Here is a tiny trained network, its code and every weight. The questions are about switching its units off for an input and a target symbol, where a switched-off unit gives its printed mean instead of its output.

import numpy as np


def w(rows, s, z=0):
    codes = np.array(rows[::2]) - 128.0
    scale = np.full(codes.shape[1], s)
    scale[-1] = z or s
    return codes * scale


def norm(h):
    return h / np.sqrt((h * h).mean(-1, keepdims=True) + 1e-5)


def softmax(a):
    e = np.exp(a - a.max(-1, keepdims=True))
    return e / e.sum(-1, keepdims=True)


def log_softmax(a):
    a = a - a.max(-1, keepdims=True)
    return a - np.log(np.exp(a).sum(-1, keepdims=True))


def net(x, mask):
    ids = ['ΔΘΣγηλξ'.index(c) for c in x.split()]
    T = len(ids)
    res = E[ids] + P[:T]
    u = 0
    for l in range(3):
        r = norm(res)
        for j in range(3):
            rows = slice(3 * j, 3 * j + 3)
            q, k, v = (r @ M[l][rows].T for M in (Q, K, V))
            z = softmax(np.where(np.tri(T) > 0, q @ k.T / 3**0.5, -1e9)) @ v
            o = O[l][rows]
            res = res + np.where(mask[u + j], z, o[:, -1]) @ o[:, :-1]
        u += 3
    return log_softmax(norm(res)[-1] @ U[:, :-1].T + U[:, -1])


Q, K, V, O = {}, {}, {}, {}
E = w([
[153,106,105,85,166,56,75,167,123,141],'Δ',
[113,182,21,104,18,142,166,186,116,143],'Θ',
[98,91,97,93,189,90,75,148,162,90],'Σ',
[212,22,210,100,107,176,173,136,159,68],'γ',
[62,147,149,230,78,51,125,119,10,59],'η',
[156,141,118,199,110,162,44,2,194,219],'λ',
[97,97,107,39,171,111,83,133,93,136],'ξ',
],0.00046)
P = w([
[112,253,237,161,69,176,87,185,81,101],'0',
[122,90,134,113,63,122,62,116,129,72],'1',
[128,92,125,113,81,117,85,121,132,89],'2',
[128,96,118,113,98,112,105,112,130,107],'3',
[131,100,106,116,108,111,118,111,132,129],'4',
[131,102,98,120,119,113,131,116,124,146],'5',
[132,104,91,121,132,112,140,116,123,161],'6',
[132,103,84,128,149,115,147,109,127,165],'7',
[130,106,76,134,164,120,150,112,134,172],'8',
],0.00051)
Q[0] = w([
[102,176,182,119,115,143,229,253,96,63],'0.h0',
[79,206,93,185,53,130,75,121,106,154],'0.h0',
[154,137,124,240,48,182,191,48,133,154],'0.h0',
[113,225,122,163,147,151,147,119,124,164],'0.h1',
[132,119,153,182,129,115,84,90,133,151],'0.h1',
[133,68,183,86,82,111,138,157,93,50],'0.h1',
[123,111,114,94,73,83,92,120,94,154],'0.h2',
[130,145,136,161,183,171,166,136,161,106],'0.h2',
[169,124,254,144,154,195,198,150,138,76],'0.h2',
],0.0034)
K[0] = w([
[85,3,107,18,100,8,239,187,51,70],'0.h0',
[90,126,42,122,150,65,99,84,125,171],'0.h0',
[194,22,83,135,100,132,98,17,209,165],'0.h0',
[176,133,74,123,104,179,104,72,212,184],'0.h1',
[171,115,177,156,165,146,136,112,133,151],'0.h1',
[79,128,117,100,171,34,130,156,89,110],'0.h1',
[105,159,11,126,92,139,209,155,137,208],'0.h2',
[152,96,250,138,171,115,47,93,117,53],'0.h2',
[149,119,188,84,92,150,103,168,144,69],'0.h2',
],0.0038)
V[0] = w([
[157,97,200,62,66,137,202,179,76,86],'0.h0',
[78,139,169,205,153,155,118,144,224,8],'0.h0',
[145,69,179,57,131,165,207,167,106,76],'0.h0',
[117,121,128,184,125,90,81,56,117,175],'0.h1',
[138,147,129,134,147,136,62,99,175,186],'0.h1',
[150,103,92,151,103,148,212,167,115,70],'0.h1',
[141,133,89,93,47,160,201,157,151,151],'0.h2',
[32,141,92,174,148,57,112,93,64,121],'0.h2',
[166,76,187,160,165,125,82,86,147,79],'0.h2',
],0.0011)
O[0] = w([
[128,228,78,172,144,134,55,52,161,167,195],'0.h0',
[81,100,86,201,180,194,39,254,52,214,166],'0.h0',
[98,193,60,191,153,102,105,53,149,198,33],'0.h0',
[146,194,83,158,188,176,149,112,157,176,176],'0.h1',
[117,200,103,166,184,129,176,124,75,120,80],'0.h1',
[128,47,168,51,66,89,138,124,165,180,86],'0.h1',
[124,118,156,189,238,158,130,129,152,87,134],'0.h2',
[150,45,148,56,74,130,72,141,182,146,253],'0.h2',
[146,182,89,80,70,110,157,123,86,206,90],'0.h2',
],0.001,0.00058)
Q[1] = w([
[146,64,26,88,118,115,134,124,164,139],'1.h0',
[123,125,137,135,94,117,107,127,119,115],'1.h0',
[138,2,51,112,86,105,95,117,131,122],'1.h0',
[158,117,158,135,106,153,149,97,135,133],'1.h1',
[95,142,90,126,131,104,143,155,126,114],'1.h1',
[162,111,162,127,128,151,98,107,132,145],'1.h1',
[111,111,109,70,124,101,85,157,117,78],'1.h2',
[137,164,175,197,105,159,179,97,137,159],'1.h2',
[151,129,115,139,182,146,135,108,134,185],'1.h2',
],0.0044)
K[1] = w([
[124,86,107,121,143,102,203,108,126,177],'1.h0',
[86,166,150,160,122,100,144,131,87,111],'1.h0',
[103,107,97,142,164,66,240,100,113,163],'1.h0',
[90,177,106,115,132,104,92,167,106,96],'1.h1',
[166,116,179,146,157,156,150,98,141,184],'1.h1',
[94,119,70,109,100,98,118,150,120,79],'1.h1',
[72,252,130,145,142,104,91,196,66,111],'1.h2',
[171,8,79,107,109,99,172,57,176,121],'1.h2',
[202,110,203,143,134,224,168,73,170,160],'1.h2',
],0.0037)
V[1] = w([
[182,106,107,22,165,202,100,161,255,165],'1.h0',
[109,66,176,188,220,116,50,107,182,72],'1.h0',
[65,218,203,218,167,82,185,116,69,9],'1.h0',
[25,115,104,128,85,38,117,161,96,84],'1.h1',
[141,157,47,109,41,108,154,134,152,104],'1.h1',
[136,117,126,198,133,127,102,111,152,127],'1.h1',
[210,134,181,173,90,208,148,68,140,189],'1.h2',
[157,102,250,102,134,160,180,131,115,102],'1.h2',
[43,210,163,105,99,113,131,180,78,75],'1.h2',
],0.0009)
O[1] = w([
[75,192,214,194,76,99,34,163,78,89,65],'1.h0',
[138,238,138,66,24,142,143,182,53,191,141],'1.h0',
[147,28,51,46,90,58,182,100,116,193,98],'1.h0',
[145,210,60,171,188,145,138,107,103,141,230],'1.h1',
[108,164,131,158,254,152,169,109,131,121,166],'1.h1',
[131,173,149,113,123,148,158,130,105,126,144],'1.h1',
[150,201,83,92,193,115,136,135,84,59,98],'1.h2',
[132,215,85,122,155,68,74,100,119,161,94],'1.h2',
[139,168,244,132,135,106,162,107,166,154,254],'1.h2',
],0.00094,0.001)
Q[2] = w([
[114,82,88,221,60,94,205,55,46,79],'2.h0',
[137,104,254,107,229,60,35,109,84,168],'2.h0',
[114,68,131,212,91,68,168,46,45,90],'2.h0',
[143,164,110,105,180,133,82,126,111,132],'2.h1',
[134,83,143,142,85,150,158,126,166,122],'2.h1',
[164,161,103,83,169,185,76,137,167,133],'2.h1',
[127,148,115,136,71,157,163,144,145,126],'2.h2',
[124,139,154,158,82,126,145,110,107,114],'2.h2',
[140,145,164,124,106,144,168,129,151,134],'2.h2',
],0.0059)
K[2] = w([
[150,33,46,98,176,115,168,102,148,177],'2.h0',
[152,221,134,50,7,124,129,159,98,215],'2.h0',
[158,61,50,77,147,115,171,112,141,210],'2.h0',
[54,249,176,122,22,135,103,184,58,153],'2.h1',
[194,68,155,205,224,163,164,85,166,96],'2.h1',
[103,229,252,216,112,161,91,147,71,78],'2.h1',
[135,163,95,140,38,165,158,118,134,141],'2.h2',
[119,142,120,201,93,140,148,81,98,89],'2.h2',
[175,191,203,164,53,190,194,105,116,194],'2.h2',
],0.0038)
V[2] = w([
[210,156,76,111,93,137,143,205,227,144],'2.h0',
[79,82,79,54,132,254,133,83,186,109],'2.h0',
[72,105,73,216,75,109,184,122,116,46],'2.h0',
[77,130,80,78,159,94,97,209,167,135],'2.h1',
[57,199,145,118,80,121,103,177,107,155],'2.h1',
[74,212,179,96,109,125,147,164,88,181],'2.h1',
[144,91,109,110,209,146,93,135,182,133],'2.h2',
[155,32,152,71,126,48,111,107,105,85],'2.h2',
[43,125,65,144,137,76,140,219,137,124],'2.h2',
],0.0015)
O[2] = w([
[214,141,41,114,133,251,135,128,170,134,111],'2.h0',
[101,197,95,119,200,102,176,197,173,164,24],'2.h0',
[108,130,86,226,126,118,173,129,91,95,118],'2.h0',
[135,63,132,157,145,146,140,130,171,169,75],'2.h1',
[118,143,110,164,153,130,199,151,139,146,251],'2.h1',
[115,144,78,162,152,118,190,141,150,109,210],'2.h1',
[121,144,120,138,41,113,148,130,104,134,76],'2.h2',
[110,195,129,165,137,156,178,168,138,100,167],'2.h2',
[127,185,139,83,134,113,87,138,65,121,97],'2.h2',
],0.002,0.0011)
U = w([
[204,48,193,89,69,204,94,42,171,108,187],'Δ',
[158,188,43,203,167,192,221,144,181,105,177],'Θ',
[92,44,139,147,168,159,82,234,103,252,30],'Σ',
[114,230,47,84,130,99,8,61,90,155,2],'γ',
[70,95,155,218,64,56,154,96,44,83,237],'η',
[140,175,167,24,151,131,145,232,66,32,15],'λ',
[68,158,202,76,162,27,175,106,237,171,167],'ξ',
],0.0037,0.00061)

Each question gives the input, a string of symbols that net reads in full, and the target symbol t.
The units are the heads (3 rows each of Q, K, V and O). Each row of codes is followed by its name. A weight is (code - 128) times the scale printed after its matrix; where a second scale follows, it is the last column's (O and U).
mask holds one flag per head, layer by layer. A switched-off head (its flag False) gives its mean, the last column of its rows in O, instead of its output. The means were averaged over made-up inputs and are rounded, as every weight is.
A unit's drop is (log p(t) with every unit on - log p(t) with that unit switched off) / (log p(t) with every unit on - log p(t) with every unit switched off).
The circuit of an input: a set's keep is (log p(t) with only the set's units on - log p(t) with every unit switched off) / (log p(t) with every unit on - log p(t) with every unit switched off). Starting from all 9 units, units are removed one at a time, each time the one whose removal leaves the highest keep (on an exact tie, the one counted first), for as long as the keep stays at least 0.8.
units of the circuit, in order: the units of the circuit, biggest drop first
unit that matters most: the unit with the biggest drop
heads that matter: for each layer, one digit per head in row order, 1 if its drop is at least 0.15 and else 0, layers parted by /
drop when u is switched off: that unit's drop, to one decimal
input η η η Δ η γ η, target γ: units of the circuit, in order => [2.h1, 2.h0, 0.h0]
input λ η η Θ ξ, target λ: unit that matters most => 1.h0
input Θ Θ γ η Θ, target γ: units of the circuit, in order => [2.h1, 2.h2]
input Σ Δ Σ γ Θ η Δ λ, target Δ: heads that matter => 100 / 100 / 010
input Σ η Δ ξ ξ ξ Θ η, target Δ: units of the circuit, in order => [1.h0, 2.h0, 1.h2]
input η η ξ Θ Δ η, target ξ: units of the circuit, in order => [2.h0, 1.h0, 0.h0, 2.h1]
input Θ ξ Θ Δ Δ η Θ, target Δ: heads that matter => 101 / 000 / 010
input γ η η η η ξ, target γ: units of the circuit, in order => [0.h0, 2.h2]
input Δ λ Θ η Θ, target η: heads that matter => 000 / 000 / 110
input Θ η λ η Σ η, target Σ: heads that matter => 000 / 000 / 110
input η η ξ Θ ξ λ Θ, target ξ: units of the circuit, in order => [2.h0, 0.h0]
input γ Θ ξ η λ λ, target Θ: units of the circuit, in order => [0.h1, 1.h2, 2.h0, 0.h0]
input Θ γ λ Θ Θ Δ λ γ, target Θ: units of the circuit, in order => [2.h0, 1.h0]
input η η η η Δ Σ Δ Δ, target η: unit that matters most => 2.h0
input η Θ η Δ η Δ ξ, target η: heads that matter => 000 / 000 / 100
input Δ η Θ η Δ ξ, target Δ: heads that matter => 000 / 100 / 100
input λ Θ Δ η Σ, target λ: heads that matter => 100 / 100 / 001
input ξ η Σ, target ξ: heads that matter => 000 / 101 / 110
input η Σ ξ γ Θ Σ γ, target Θ: heads that matter => 101 / 001 / 100
input γ η ξ γ η, target ξ: units of the circuit, in order => [2.h0]
input Σ Θ η Δ Θ ξ ξ Θ, target ξ: heads that matter => 100 / 000 / 100
input λ ξ Σ η ξ ξ η Δ η, target Δ: units of the circuit, in order => [2.h1, 0.h0, 2.h0]
input Θ ξ Δ, target Θ: units of the circuit, in order => [2.h0, 2.h1]
input γ η Σ Θ ξ, target γ: heads that matter => 100 / 100 / 111
input γ η γ γ Δ ξ Θ Θ Δ, target γ: heads that matter => 101 / 101 / 101
input Σ Δ Σ γ Σ ξ λ, target Δ: drop when 0.h2 is switched off => 0.1
input η λ ξ η, target λ: drop when 0.h0 is switched off => 0.6
input Θ Σ Θ, target Σ: unit that matters most => 2.h1
input η λ Σ, target η: drop when 2.h1 is switched off => 0.2
